[[ 30.9 -19.2 -14.8]
 [  9.3  -9.6 -49.2]
 [-16.6   5.8 -21.5]
 [-27.9  23.4  25.4]
 [ 43.7  18.9  49.7]]
->
[[-19.2 -14.8  30.9]
 [ -9.6 -49.2   9.3]
 [  5.8 -21.5 -16.6]
 [ 23.4  25.4 -27.9]
 [ 18.9  49.7  43.7]]

[[  8.7  50.4  40.3  -8.1   1.7   0.1  -7.8  -5.4   4.4  -2.0  -6.2]
 [-43.3 -33.8 -40.5  10.5  12.6 -16.9  23.8  12.1 -34.3  43.0  16.8]
 [ 11.0  -0.3  -2.9  -2.8 -17.2   4.7 -14.1   1.5   5.1 -18.1   1.0]
 [-18.7 -20.2 -25.0   7.8  17.6 -17.1  12.7 -13.0 -12.1  23.0  21.5]
 [ -1.6  16.4   1.8   2.0  19.3 -21.2  -0.8 -33.8   0.0  11.3  28.2]]
->
[[ -2.0  -6.2   8.7  50.4  40.3  -8.1   1.7   0.1  -7.8  -5.4   4.4]
 [ 43.0  16.8 -43.3 -33.8 -40.5  10.5  12.6 -16.9  23.8  12.1 -34.3]
 [-18.1   1.0  11.0  -0.3  -2.9  -2.8 -17.2   4.7 -14.1   1.5   5.1]
 [ 23.0  21.5 -18.7 -20.2 -25.0   7.8  17.6 -17.1  12.7 -13.0 -12.1]
 [ 11.3  28.2  -1.6  16.4   1.8   2.0  19.3 -21.2  -0.8 -33.8   0.0]]

[[ -2.6 -13.4  -8.5  13.3  -2.5   1.1]
 [  0.2   0.6   1.2  -1.8   2.7  -0.7]
 [ -1.8  -9.8  -6.0  12.8  -3.0   1.4]
 [ -0.1  -0.6  -0.5   0.0  -1.5  -0.2]
 [ -1.1  -1.2   0.0   3.5  -2.5   0.9]
 [ -0.3   1.3   0.2  -0.4   0.7  -0.9]
 [  6.0  -0.1   4.9  -6.6   2.7 -17.0]
 [  1.9  -0.1   0.2  -4.7   3.5   0.3]
 [ -6.1  -1.2  11.7   4.3  -3.9 -46.7]
 [  0.7   1.0   0.1   1.6  -2.9  -0.1]
 [ -1.5  -8.4  -5.0  13.7  -5.2   0.4]
 [ -1.9  -0.1   0.0   7.2  -7.5  -0.2]]
->
[[ -2.5   1.1  -2.6 -13.4  -8.5  13.3]
 [  2.7  -0.7   0.2   0.6   1.2  -1.8]
 [ -3.0   1.4  -1.8  -9.8  -6.0  12.8]
 [ -1.5  -0.2  -0.1  -0.6  -0.5   0.0]
 [ -2.5   0.9  -1.1  -1.2   0.0   3.5]
 [  0.7  -0.9  -0.3   1.3   0.2  -0.4]
 [  2.7 -17.0   6.0  -0.1   4.9  -6.6]
 [  3.5   0.3   1.9  -0.1   0.2  -4.7]
 [ -3.9 -46.7  -6.1  -1.2  11.7   4.3]
 [ -2.9  -0.1   0.7   1.0   0.1   1.6]
 [ -5.2   0.4  -1.5  -8.4  -5.0  13.7]
 [ -7.5  -0.2  -1.9  -0.1   0.0   7.2]]

[[-17.2  -2.7 -14.5  10.8 -30.0   2.8 -15.8   5.0 -16.6]
 [ -7.4   5.1   0.3  -2.7   6.1  -6.1  -6.6   1.4 -12.9]
 [ -1.7   1.4   1.5  -3.9   5.2  -4.5  -4.5   3.5  -8.6]
 [  9.3 -11.2 -17.5  -8.8  -6.7  24.9   3.7 -19.4  -0.6]
 [  0.8  17.5 -11.0  -0.3  38.0 -29.0  12.1  11.4  36.3]
 [ 22.8 -13.5   0.9  -6.4  -1.7   6.1   4.0   8.9  12.8]
 [  4.4 -13.3   2.5   1.3 -11.4  -7.2 -11.5  15.2  22.4]
 [-38.5  22.7   0.5   0.3  13.5 -18.6 -18.1  -6.7 -41.7]]
->
[[  5.0 -16.6 -17.2  -2.7 -14.5  10.8 -30.0   2.8 -15.8]
 [  1.4 -12.9  -7.4   5.1   0.3  -2.7   6.1  -6.1  -6.6]
 [  3.5  -8.6  -1.7   1.4   1.5  -3.9   5.2  -4.5  -4.5]
 [-19.4  -0.6   9.3 -11.2 -17.5  -8.8  -6.7  24.9   3.7]
 [ 11.4  36.3   0.8  17.5 -11.0  -0.3  38.0 -29.0  12.1]
 [  8.9  12.8  22.8 -13.5   0.9  -6.4  -1.7   6.1   4.0]
 [ 15.2  22.4   4.4 -13.3   2.5   1.3 -11.4  -7.2 -11.5]
 [ -6.7 -41.7 -38.5  22.7   0.5   0.3  13.5 -18.6 -18.1]]

[[ 19.3  14.0  34.6   0.6  17.1  15.8   0.4 -13.8]
 [-23.3 -18.6 -43.7  -1.3 -22.1 -19.5   0.4  16.9]
 [  3.4  14.0  19.0   3.6  12.3   6.2  -5.2  -4.5]
 [ 20.7  17.0  39.2   1.3  20.0  17.5  -0.3 -15.3]
 [  6.3  18.7  27.1   4.4  17.1   9.3  -6.3  -7.2]]
->
[[  0.4 -13.8  19.3  14.0  34.6   0.6  17.1  15.8]
 [  0.4  16.9 -23.3 -18.6 -43.7  -1.3 -22.1 -19.5]
 [ -5.2  -4.5   3.4  14.0  19.0   3.6  12.3   6.2]
 [ -0.3 -15.3  20.7  17.0  39.2   1.3  20.0  17.5]
 [ -6.3  -7.2   6.3  18.7  27.1   4.4  17.1   9.3]]

[[ 15.1 -40.0 -15.7  37.7  -1.6 -41.8  19.9  -2.0  26.8  -1.2 -20.6 -40.5
  -24.0  35.7 -28.1]
 [  8.6 -36.7 -18.6  20.1  -0.4 -39.1   8.4  -1.1  15.6  -0.7 -16.8 -37.0
  -25.7  21.4 -26.6]
 [  3.6 -22.5 -15.1 -14.5  26.7 -18.4 -15.7   3.5   1.3   5.0  -1.6  -7.9
  -11.8 -17.6  -5.9]
 [-17.8  56.2  26.3 -17.5 -27.4  57.1  -2.8  -0.2 -27.8  -2.0  16.0  41.6
   40.3 -16.1  31.7]
 [  7.7  40.8  37.6  24.3 -24.0  37.4  27.4 -10.0  25.0 -18.0  13.1  33.2
    5.8  40.7  17.1]]
->
[[ 35.7 -28.1  15.1 -40.0 -15.7  37.7  -1.6 -41.8  19.9  -2.0  26.8  -1.2
  -20.6 -40.5 -24.0]
 [ 21.4 -26.6   8.6 -36.7 -18.6  20.1  -0.4 -39.1   8.4  -1.1  15.6  -0.7
  -16.8 -37.0 -25.7]
 [-17.6  -5.9   3.6 -22.5 -15.1 -14.5  26.7 -18.4 -15.7   3.5   1.3   5.0
   -1.6  -7.9 -11.8]
 [-16.1  31.7 -17.8  56.2  26.3 -17.5 -27.4  57.1  -2.8  -0.2 -27.8  -2.0
   16.0  41.6  40.3]
 [ 40.7  17.1   7.7  40.8  37.6  24.3 -24.0  37.4  27.4 -10.0  25.0 -18.0
   13.1  33.2   5.8]]

[[  6.7 -14.6 -34.0 -42.3   4.5  -5.0   7.6   2.8 -42.8  19.9]
 [ -0.7  -9.8  -1.4  -1.5   6.4   3.2  -2.6   5.9   6.7  -2.9]]
->
[[-42.8  19.9   6.7 -14.6 -34.0 -42.3   4.5  -5.0   7.6   2.8]
 [  6.7  -2.9  -0.7  -9.8  -1.4  -1.5   6.4   3.2  -2.6   5.9]]

[[ 13.1   6.8  -3.9   2.9  -6.1   6.7 -19.1  -4.3   9.9   6.0 -10.0  30.4
   -3.8 -14.1]
 [ 43.9  10.7   3.1   1.1  -7.0  12.2   1.0  -2.3 -14.7   5.3  -0.3 -21.1
   -6.0   5.6]
 [  3.6   2.4   3.3  -0.5   2.9   2.5 -12.2  -2.4  21.1   2.6  -6.3  17.0
    6.2  -4.4]]
->
[[ -3.8 -14.1  13.1   6.8  -3.9   2.9  -6.1   6.7 -19.1  -4.3   9.9   6.0
  -10.0  30.4]
 [ -6.0   5.6  43.9  10.7   3.1   1.1  -7.0  12.2   1.0  -2.3 -14.7   5.3
   -0.3 -21.1]
 [  6.2  -4.4   3.6   2.4   3.3  -0.5   2.9   2.5 -12.2  -2.4  21.1   2.6
   -6.3  17.0]]
